Below is a small trained network, with its code and all its weights. Each question gives an input and a class and asks what happens when units are switched off, that is, made to give their printed mean instead of their output.

import numpy as np


def w(rows, s, z=0):
    codes = np.array(rows[::2]) - 128.0
    scale = np.full(codes.shape[1], s)
    scale[-1] = z or s
    return codes * scale


def f(y):
    return np.maximum(y, 0)


def log_softmax(a):
    a = a - a.max(-1, keepdims=True)
    return a - np.log(np.exp(a).sum(-1, keepdims=True))


def net(x, mask):
    res = np.array(x, float).reshape(1, 4) / 4 @ E
    y = f(res @ A[0][:, :-1].T + A[0][:, -1])
    res = res + np.where(mask, y, B[0][:, -1]) @ B[0][:, :-1]
    return log_softmax(res[-1] @ U[:, :-1].T + U[:, -1])


A, B = {}, {}
E = w([
[24,4,149,170],'x0',
[28,176,192,29],'x1',
[181,112,250,150],'x2',
[174,48,135,41],'x3',
],0.0045)
A[0] = w([
[125,3,197,149,250],'n1',
[107,221,118,122,251],'n2',
[225,190,119,68,198],'n3',
[203,139,160,118,202],'n4',
[14,197,196,115,250],'n5',
[113,125,18,131,211],'n6',
[75,48,114,52,208],'n7',
[176,118,167,212,156],'n8',
[145,104,55,180,213],'n9',
],0.016,0.0021)
B[0] = w([
[49,2,95,123,254],'n1',
[134,188,191,110,199],'n2',
[243,117,183,139,225],'n3',
[197,92,137,144,190],'n4',
[37,183,234,150,236],'n5',
[119,208,66,99,203],'n6',
[124,95,134,9,228],'n7',
[138,121,91,218,195],'n8',
[137,186,51,116,199],'n9',
],0.031,0.0086)
U = w([
[241,121,176,170,159],'0',
[67,98,149,208,70],'1',
[131,255,28,99,254],'2',
[80,209,217,112,69],'3',
[172,125,115,41,67],'4',
[131,70,45,203,161],'5',
[62,45,106,19,130],'6',
],0.0052,0.00079)

Each question gives the input, the list of numbers given to net, and the class t.
The units are the neurons (one row each of A and B). Each row of codes is followed by its name. A weight is (code - 128) times the scale printed after its matrix; where a second scale follows, it is the last column's (A, B and U).
mask holds one flag per neuron, in row order. A switched-off neuron (its flag False) gives its mean, the last column of its row in B, instead of its output. The means were averaged over made-up inputs and are rounded, as every weight is.
A unit's drop is (log p(t) with every unit on - log p(t) with that unit switched off) / (log p(t) with every unit on - log p(t) with every unit switched off).
The circuit of an input: a set's keep is (log p(t) with only the set's units on - log p(t) with every unit switched off) / (log p(t) with every unit on - log p(t) with every unit switched off). Starting from all 9 units, units are removed one at a time, each time the one whose removal leaves the highest keep (on an exact tie, the one counted first), for as long as the keep stays at least 0.8.
units of the circuit, in order: the units of the circuit, biggest drop first
top k neurons: the k neurons with the biggest drops, biggest first
drop when u is switched off: that unit's drop, to one decimal
input [0,-5,2,-7], class 2: units of the circuit, in order => [n1, n9]
input [0,6,-3,3], class 3: units of the circuit, in order => [n5]
input [-5,-2,-3,-4], class 2: units of the circuit, in order => [n6, n1]
input [0,-4,1,-2], class 5: units of the circuit, in order => [n5, n7]
input [-6,8,-5,8], class 3: top 3 neurons => [n5, n2, n1]
input [-1,3,5,2], class 0: top 3 neurons => [n7, n4, n6]
input [7,3,-8,-3], class 3: top 2 neurons => [n5, n1]
input [7,-8,0,1], class 5: units of the circuit, in order => [n8, n5]
input [-2,-7,-3,7], class 2: top 3 neurons => [n9, n6, n1]
input [-2,-5,5,6], class 5: top 2 neurons => [n1, n2]
input [-2,1,-7,7], class 4: units of the circuit, in order => [n7, n1]
input [-5,0,-5,-2], class 2: top 3 neurons => [n6, n5, n1]
input [3,-5,2,-6], class 5: units of the circuit, in order => [n5, n8]
input [-3,-8,8,-8], class 5: units of the circuit, in order => [n8]
input [6,-4,4,0], class 5: units of the circuit, in order => [n8, n5]
input [8,-8,0,-7], class 5: top 2 neurons => [n1, n8]
input [-8,8,7,2], class 0: top 2 neurons => [n3, n4]
input [-5,-6,-2,-1], class 2: top 2 neurons => [n9, n6]
input [3,-5,-2,-1], class 2: top 2 neurons => [n9, n6]
input [-1,-8,-1,3], class 2: units of the circuit, in order => [n9]
input [-2,-7,-4,5], class 2: drop when n9 is switched off => 0.1
input [-1,8,-5,3], class 3: drop when n5 is switched off => 0.2
input [-5,4,-3,1], class 3: drop when n5 is switched off => 0.2
